Here is a tiny trained network, its code and every weight. The questions are about switching its units off for an input and a target symbol, where a switched-off unit gives its printed mean instead of its output.

import numpy as np


def w(rows, s, z=0):
    codes = np.array(rows[::2]) - 128.0
    scale = np.full(codes.shape[1], s)
    scale[-1] = z or s
    return codes * scale


def norm(h):
    return h / np.sqrt((h * h).mean(-1, keepdims=True) + 1e-5)


def f(y):
    return y / 2 * (1 + np.tanh(0.7978845608 * (y + 0.044715 * y**3)))


def softmax(a):
    e = np.exp(a - a.max(-1, keepdims=True))
    return e / e.sum(-1, keepdims=True)


def log_softmax(a):
    a = a - a.max(-1, keepdims=True)
    return a - np.log(np.exp(a).sum(-1, keepdims=True))


def net(x, mask):
    ids = ['ΓΔΛΨβζημξστφ'.index(c) for c in x.split()]
    T = len(ids)
    res = E[ids] + P[:T]
    u = 0
    for l in range(3):
        r = norm(res)
        for j in range(3):
            rows = slice(2 * j, 2 * j + 2)
            q, k, v = (r @ M[l][rows].T for M in (Q, K, V))
            z = softmax(np.where(np.tri(T) > 0, q @ k.T / 2**0.5, -1e9)) @ v
            o = O[l][rows]
            res = res + np.where(mask[u + j], z, o[:, -1]) @ o[:, :-1]
        u += 3
        y = f(norm(res) @ A[l][:, :-1].T + A[l][:, -1])
        res = res + np.where(mask[u : u + 8], y, B[l][:, -1]) @ B[l][:, :-1]
        u += 8
    return log_softmax(norm(res)[-1] @ U[:, :-1].T + U[:, -1])


Q, K, V, O, A, B = {}, {}, {}, {}, {}, {}
E = w([
[115,95,148,119,114],'Γ',
[148,112,119,127,88],'Δ',
[107,90,132,154,153],'Λ',
[145,53,136,136,157],'Ψ',
[147,165,255,88,124],'β',
[103,83,144,153,97],'ζ',
[95,95,123,130,113],'η',
[120,54,122,128,127],'μ',
[114,94,82,152,78],'ξ',
[84,96,134,141,135],'σ',
[161,29,110,160,90],'τ',
[146,118,89,138,108],'φ',
],0.022)
P = w([
[73,185,38,5,199],'0',
[139,3,124,188,214],'1',
[129,29,156,179,170],'2',
[135,32,174,164,126],'3',
[138,23,167,143,143],'4',
[132,41,166,130,123],'5',
[145,17,149,129,160],'6',
[110,51,167,108,136],'7',
[123,47,156,90,145],'8',
[112,43,154,74,141],'9',
[113,52,167,68,140],'10',
[98,60,157,96,130],'11',
],0.0054)
Q[0] = w([
[98,76,141,134,129],'0.h1',
[67,205,150,159,123],'0.h1',
[84,121,120,94,85],'0.h2',
[112,155,122,145,251],'0.h2',
[192,117,94,125,162],'0.h3',
[160,148,160,184,33],'0.h3',
],0.011)
K[0] = w([
[124,106,115,21,152],'0.h1',
[153,127,149,145,114],'0.h1',
[62,162,104,64,93],'0.h2',
[127,45,4,170,160],'0.h2',
[94,101,157,133,103],'0.h3',
[155,85,118,92,151],'0.h3',
],0.011)
V[0] = w([
[126,43,139,61,254],'0.h1',
[164,148,197,76,129],'0.h1',
[172,218,227,88,125],'0.h2',
[160,166,162,174,200],'0.h2',
[97,109,108,88,104],'0.h3',
[249,110,141,99,178],'0.h3',
],0.0056)
O[0] = w([
[163,250,149,245,169,254],'0.h1',
[141,78,130,68,168,81],'0.h1',
[176,109,103,105,249,34],'0.h2',
[2,181,87,55,177,74],'0.h2',
[136,125,138,5,136,162],'0.h3',
[108,57,130,87,200,125],'0.h3',
],0.0055,0.0059)
A[0] = w([
[222,120,120,146,94,108],'0.n1',
[122,1,215,138,99,64],'0.n2',
[196,79,33,144,88,124],'0.n3',
[234,67,58,101,184,2],'0.n4',
[188,157,66,92,105,86],'0.n5',
[36,26,30,184,90,28],'0.n6',
[43,84,219,144,231,152],'0.n7',
[218,77,124,182,183,64],'0.n8',
],0.0071,0.0028)
B[0] = w([
[69,76,158,159,111,156],'0.n1',
[100,171,101,203,119,254],'0.n2',
[70,112,152,137,190,174],'0.n3',
[107,234,164,35,97,138],'0.n4',
[22,64,156,132,193,119],'0.n5',
[197,140,150,106,188,201],'0.n6',
[202,12,68,135,10,190],'0.n7',
[75,253,108,112,52,173],'0.n8',
],0.0052,0.0086)
Q[1] = w([
[252,107,144,202,97],'1.h1',
[115,123,114,197,80],'1.h1',
[128,182,109,79,178],'1.h2',
[88,163,134,110,119],'1.h2',
[76,128,108,165,113],'1.h3',
[108,72,112,197,47],'1.h3',
],0.012)
K[1] = w([
[178,179,163,54,172],'1.h1',
[227,121,122,49,73],'1.h1',
[145,62,92,237,91],'1.h2',
[91,47,128,187,162],'1.h2',
[142,107,136,85,157],'1.h3',
[79,154,72,10,169],'1.h3',
],0.011)
V[1] = w([
[100,145,190,121,130],'1.h1',
[13,94,254,95,154],'1.h1',
[66,159,54,81,172],'1.h2',
[216,154,245,117,102],'1.h2',
[117,96,104,189,253],'1.h3',
[128,166,5,115,42],'1.h3',
],0.0088)
O[1] = w([
[119,68,153,53,150,142],'1.h1',
[111,34,120,70,98,153],'1.h1',
[50,111,175,38,106,2],'1.h2',
[218,117,170,168,129,158],'1.h2',
[109,172,2,97,93,64],'1.h3',
[52,123,166,245,187,229],'1.h3',
],0.008,0.0047)
A[1] = w([
[112,201,91,185,147,155],'1.n1',
[92,39,140,154,184,217],'1.n2',
[188,155,128,150,185,114],'1.n3',
[137,246,137,74,122,27],'1.n4',
[100,83,166,163,39,199],'1.n5',
[153,185,97,148,97,174],'1.n6',
[134,123,34,104,184,130],'1.n7',
[71,104,89,99,74,10],'1.n8',
],0.012,0.0013)
B[1] = w([
[161,69,116,58,80,197],'1.n1',
[116,171,131,42,31,228],'1.n2',
[81,149,82,130,106,163],'1.n3',
[66,47,182,70,1,131],'1.n4',
[127,162,13,51,120,255],'1.n5',
[92,104,125,54,168,161],'1.n6',
[138,239,89,91,93,133],'1.n7',
[19,196,76,148,153,142],'1.n8',
],0.008,0.0085)
Q[2] = w([
[100,191,142,88,251],'2.h1',
[149,87,204,161,125],'2.h1',
[138,107,53,49,117],'2.h2',
[38,201,161,139,167],'2.h2',
[94,157,91,144,183],'2.h3',
[162,132,114,71,119],'2.h3',
],0.013)
K[2] = w([
[228,22,110,247,156],'2.h1',
[28,144,27,132,89],'2.h1',
[103,246,85,73,95],'2.h2',
[40,25,73,138,161],'2.h2',
[53,125,69,119,134],'2.h3',
[189,139,85,156,128],'2.h3',
],0.011)
V[2] = w([
[34,193,178,86,163],'2.h1',
[82,99,50,112,69],'2.h1',
[71,138,6,225,124],'2.h2',
[105,38,143,117,136],'2.h2',
[175,130,93,69,114],'2.h3',
[195,255,139,78,135],'2.h3',
],0.0094)
O[2] = w([
[148,254,138,50,126,114],'2.h1',
[101,48,166,87,244,255],'2.h1',
[86,152,106,80,224,196],'2.h2',
[148,122,175,103,133,120],'2.h2',
[203,77,81,79,118,142],'2.h3',
[187,103,50,195,96,64],'2.h3',
],0.0094,0.0069)
A[2] = w([
[180,164,112,112,31,90],'2.n1',
[159,87,70,120,101,61],'2.n2',
[17,131,98,103,191,189],'2.n3',
[161,77,51,170,156,181],'2.n4',
[52,76,152,177,135,93],'2.n5',
[70,142,112,154,183,59],'2.n6',
[175,143,245,116,123,254],'2.n7',
[98,166,110,87,187,169],'2.n8',
],0.011,0.0053)
B[2] = w([
[75,1,153,177,150,144],'2.n1',
[126,155,190,142,73,157],'2.n2',
[210,130,158,187,135,254],'2.n3',
[106,199,78,87,62,207],'2.n4',
[56,100,130,80,108,158],'2.n5',
[150,89,165,114,110,153],'2.n6',
[168,106,66,118,59,194],'2.n7',
[170,134,136,143,87,190],'2.n8',
],0.012,0.0089)
U = w([
[85,88,196,127,136,232],'Γ',
[80,53,57,130,165,99],'Δ',
[178,198,152,81,104,99],'Λ',
[195,72,118,168,55,16],'Ψ',
[177,118,93,108,186,167],'β',
[10,98,95,117,56,65],'ζ',
[100,95,150,8,96,149],'η',
[87,189,172,106,23,28],'μ',
[109,159,90,205,129,224],'ξ',
[55,173,114,59,154,251],'σ',
[137,173,8,83,97,99],'τ',
[111,125,113,107,103,68],'φ',
],0.011,0.0026)

Each question gives the input, a string of symbols that net reads in full, and the target symbol t.
The units are the heads (2 rows each of Q, K, V and O) and the neurons (one row each of A and B). Each row of codes is followed by its name. A weight is (code - 128) times the scale printed after its matrix; where a second scale follows, it is the last column's (O, A, B and U).
mask holds one flag per unit, layer by layer, with each layer's heads first. A switched-off unit (its flag False) gives its mean, the last column of its rows in O or B, instead of its output. The means were averaged over made-up inputs and are rounded, as every weight is.
A unit's drop is (log p(t) with every unit on - log p(t) with that unit switched off) / (log p(t) with every unit on - log p(t) with every unit switched off).
most important unit: the unit with the biggest drop
top k neurons: the k neurons with the biggest drops, biggest first
which heads matter: for each layer, one digit per head in row order, 1 if its drop is at least 0.15 and else 0, layers parted by /
input Ψ β ξ ζ τ ξ η τ Γ Ψ, target τ: which heads matter => 010 / 001 / 000
input Λ μ μ ξ Δ Γ Δ σ, target β: most important unit => 1.h2
input μ Ψ Ψ Ψ Δ Δ ζ μ η μ μ τ, target τ: which heads matter => 000 / 001 / 000
input φ σ η Ψ μ Γ η ζ Λ Ψ ζ Ψ, target σ: which heads matter => 100 / 010 / 000
input ζ η τ η σ τ τ τ μ, target ζ: which heads matter => 011 / 011 / 100
input μ Ψ σ μ Δ Ψ Ψ Ψ Δ η, target τ: which heads matter => 010 / 001 / 000
input Γ Λ Λ σ Ψ Δ Ψ σ, target Ψ: top 2 neurons => [0.n2, 0.n7]
input μ Ψ ξ ζ Δ Δ σ ξ μ, target τ: top 3 neurons => [0.n7, 2.n4, 0.n6]
input φ ξ τ Δ ζ Λ τ ξ Ψ Δ σ ξ, target σ: which heads matter => 100 / 010 / 000
input Δ η Ψ ξ σ ξ ξ τ Λ η Λ τ, target η: top 2 neurons => [0.n5, 0.n3]
input η Ψ Ψ Ψ ξ β Δ Δ ζ, target η: top 2 neurons => [0.n4, 0.n3]
input Ψ Δ Γ, target ξ: top 2 neurons => [0.n7, 0.n8]
input ξ Δ ζ, target Γ: which heads matter => 010 / 001 / 000
input Δ μ τ μ ξ Λ ξ μ Ψ β σ, target Ψ: most important unit => 1.h2
input Ψ Ψ β, target Ψ: which heads matter => 000 / 000 / 000
input τ τ ξ η, target Δ: which heads matter => 010 / 000 / 110
input φ Λ η β Δ Ψ Λ Ψ Ψ Ψ ξ, target τ: top 2 neurons => [1.n1, 1.n7]
input β μ μ μ Γ Γ Δ ζ σ μ Ψ, target η: top 2 neurons => [0.n4, 2.n3]
input Γ Ψ Γ Ψ Ψ Λ Ψ σ Ψ τ φ Γ, target Ψ: which heads matter => 011 / 011 / 000
input η Λ τ Γ η Λ Ψ, target μ: most important unit => 1.h3
input φ η τ Δ τ ζ, target σ: top 3 neurons => [0.n5, 0.n7, 0.n3]
input Δ μ Δ Ψ Ψ Δ η Δ η τ η, target η: top 2 neurons => [0.n5, 0.n7]
input Ψ ξ Ψ σ Ψ Ψ μ ζ, target ξ: which heads matter => 100 / 100 / 000
input Γ φ Λ ξ β Δ Δ Δ φ, target ζ: which heads matter => 010 / 010 / 100
input μ τ Ψ Δ η Γ Ψ ζ ζ Λ, target τ: which heads matter => 000 / 001 / 000
